Below is a small trained network, with its code and all its weights. Each question gives an input and a target symbol and asks what happens when units are switched off, that is, made to give their printed mean instead of their output.

import numpy as np


def w(rows, s, z=0):
    codes = np.array(rows[::2]) - 128.0
    scale = np.full(codes.shape[1], s)
    scale[-1] = z or s
    return codes * scale


def f(y):
    return np.maximum(y, 0)


def softmax(a):
    e = np.exp(a - a.max(-1, keepdims=True))
    return e / e.sum(-1, keepdims=True)


def log_softmax(a):
    a = a - a.max(-1, keepdims=True)
    return a - np.log(np.exp(a).sum(-1, keepdims=True))


def net(x, mask):
    ids = ['ΘΛΨαβφ'.index(c) for c in x.split()]
    T = len(ids)
    res = E[ids] + P[:T]
    r = res
    for j in range(2):
        rows = slice(3 * j, 3 * j + 3)
        q, k, v = (r @ M[0][rows].T for M in (Q, K, V))
        z = softmax(np.where(np.tri(T) > 0, q @ k.T / 3**0.5, -1e9)) @ v
        o = O[0][rows]
        res = res + np.where(mask[j], z, o[:, -1]) @ o[:, :-1]
    y = f(res @ A[0][:, :-1].T + A[0][:, -1])
    res = res + np.where(mask[2:10], y, B[0][:, -1]) @ B[0][:, :-1]
    return log_softmax(res[-1] @ U[:, :-1].T + U[:, -1])


Q, K, V, O, A, B = {}, {}, {}, {}, {}, {}
E = w([
[116,114,119,130,142,139,233,65,106,128],'Θ',
[110,122,254,162,54,104,165,66,103,162],'Λ',
[96,212,143,97,77,132,142,108,35,60],'Ψ',
[106,102,126,121,105,33,164,110,131,87],'α',
[157,168,197,193,168,153,148,116,185,67],'β',
[115,155,106,170,86,99,175,157,111,174],'φ',
],0.016)
P = w([
[86,164,144,73,200,118,122,153,157,193],'0',
[106,125,30,159,99,88,68,12,89,207],'1',
[116,127,89,126,86,112,161,122,146,157],'2',
[130,155,136,114,104,109,187,140,133,133],'3',
[106,166,149,88,96,110,180,149,140,153],'4',
[86,188,148,94,102,88,186,134,129,143],'5',
],0.011)
Q[0] = w([
[138,146,142,185,77,97,253,46,149,103],'head 0',
[124,163,189,142,230,175,25,153,176,93],'head 0',
[89,87,86,86,138,117,153,136,106,194],'head 0',
[128,76,98,149,166,139,59,88,122,148],'head 1',
[142,114,79,170,141,157,31,108,163,104],'head 1',
[79,173,128,96,116,61,145,101,92,150],'head 1',
],0.048)
K[0] = w([
[117,127,151,111,254,154,90,147,159,151],'head 0',
[84,89,99,66,63,93,149,141,63,181],'head 0',
[152,158,119,153,113,95,120,137,115,130],'head 0',
[164,143,107,195,126,143,114,111,144,85],'head 1',
[184,122,73,184,81,137,174,98,135,61],'head 1',
[128,149,169,133,199,143,90,136,152,132],'head 1',
],0.054)
V[0] = w([
[148,133,186,179,43,97,33,148,97,121],'head 0',
[149,127,65,181,128,5,145,245,186,121],'head 0',
[225,46,120,142,245,227,65,97,101,114],'head 0',
[127,245,57,220,130,128,80,72,125,72],'head 1',
[137,153,81,15,111,164,173,196,91,107],'head 1',
[130,89,142,73,172,24,120,52,141,11],'head 1',
],0.012)
O[0] = w([
[152,88,158,146,129,154,63,163,122,124,2],'head 0',
[85,146,99,78,173,71,93,179,191,169,132],'head 0',
[241,183,84,116,44,117,148,125,139,113,49],'head 0',
[116,160,138,111,156,165,131,192,144,70,147],'head 1',
[79,112,59,101,184,159,88,106,102,112,61],'head 1',
[214,112,169,125,255,56,123,136,46,125,160],'head 1',
],0.0075,0.008)
A[0] = w([
[196,156,60,154,98,116,79,217,64,173,90],'neuron 0',
[235,59,33,95,161,205,112,210,83,127,53],'neuron 1',
[194,4,47,95,81,175,90,154,160,53,43],'neuron 2',
[157,113,102,113,48,73,75,164,125,72,96],'neuron 3',
[104,8,63,157,154,145,144,146,110,133,78],'neuron 4',
[168,66,68,132,78,192,56,197,131,138,2],'neuron 5',
[205,39,56,89,130,179,109,116,98,112,88],'neuron 6',
[165,79,68,100,117,156,31,168,82,112,77],'neuron 7',
],0.02,0.0081)
B[0] = w([
[43,115,118,110,126,175,86,154,184,135,192],'neuron 0',
[106,150,64,170,73,79,154,108,96,201,139],'neuron 1',
[157,153,110,130,143,10,172,126,59,141,130],'neuron 2',
[156,107,152,125,229,122,49,158,120,121,172],'neuron 3',
[165,152,127,113,96,123,67,169,121,121,254],'neuron 4',
[202,172,191,103,94,150,183,102,151,85,129],'neuron 5',
[119,142,175,142,191,181,172,129,170,68,143],'neuron 6',
[164,148,121,167,81,152,140,126,172,105,130],'neuron 7',
],0.012,0.0058)
U = w([
[143,98,45,161,169,161,255,35,77,164,201],'Θ',
[161,86,250,185,62,146,140,78,87,181,21],'Λ',
[118,183,161,96,150,233,99,128,8,68,82],'Ψ',
[161,81,128,148,206,72,142,127,97,155,59],'α',
[167,140,227,142,188,210,251,187,176,91,254],'β',
[79,131,102,140,116,175,146,143,157,178,123],'φ',
],0.0043,0.0033)

Each question gives the input, a string of symbols that net reads in full, and the target symbol t.
The units are the heads (3 rows each of Q, K, V and O) and the neurons (one row each of A and B). Each row of codes is followed by its name. A weight is (code - 128) times the scale printed after its matrix; where a second scale follows, it is the last column's (O, A, B and U).
mask holds one flag per unit, heads first, then neurons. A switched-off unit (its flag False) gives its mean, the last column of its rows in O or B, instead of its output. The means were averaged over made-up inputs and are rounded, as every weight is.
A unit's drop is (log p(t) with every unit on - log p(t) with that unit switched off) / (log p(t) with every unit on - log p(t) with every unit switched off).
The circuit of an input: a set's keep is (log p(t) with only the set's units on - log p(t) with every unit switched off) / (log p(t) with every unit on - log p(t) with every unit switched off). Starting from all 10 units, units are removed one at a time, each time the one whose removal leaves the highest keep (on an exact tie, the one counted first), for as long as the keep stays at least 0.8.
units of the circuit, in order: the units of the circuit, biggest drop first
heads that matter: for each layer, one digit per head in row order, 1 if its drop is at least 0.15 and else 0, layers parted by /
drop when u is switched off: that unit's drop, to one decimal
input Θ β Θ, target β: units of the circuit, in order => neuron 6; head 0
input φ Ψ Ψ, target φ: units of the circuit, in order => head 1; head 0
input φ Θ β β φ Λ, target φ: units of the circuit, in order => head 1
input Θ Ψ Λ, target Θ: units of the circuit, in order => head 0; head 1
input Λ Θ Ψ Θ, target Λ: units of the circuit, in order => head 0; head 1
input φ α Θ Θ Λ, target φ: units of the circuit, in order => head 1; head 0
input Ψ β β β β Θ, target Ψ: heads that matter => 01
input φ Θ Ψ Θ Θ φ, target φ: heads that matter => 11
input φ β α, target α: units of the circuit, in order => neuron 3; head 0; neuron 2
input φ β φ, target β: units of the circuit, in order => head 0; neuron 5; head 1
input Ψ Θ Λ, target Ψ: units of the circuit, in order => head 1; head 0; neuron 4
input α Θ Λ Θ, target α: units of the circuit, in order => head 1; head 0
input Ψ β β, target Ψ: units of the circuit, in order => head 1; head 0; neuron 4
input α α β α α, target α: units of the circuit, in order => head 1
input Θ Θ φ α Θ φ, target Θ: drop when head 0 is switched off => 0.3
input Θ Θ Θ α Θ, target Θ: drop when neuron 2 is switched off => 0.0
input Ψ Θ Θ, target Ψ: drop when head 0 is switched off => 0.2
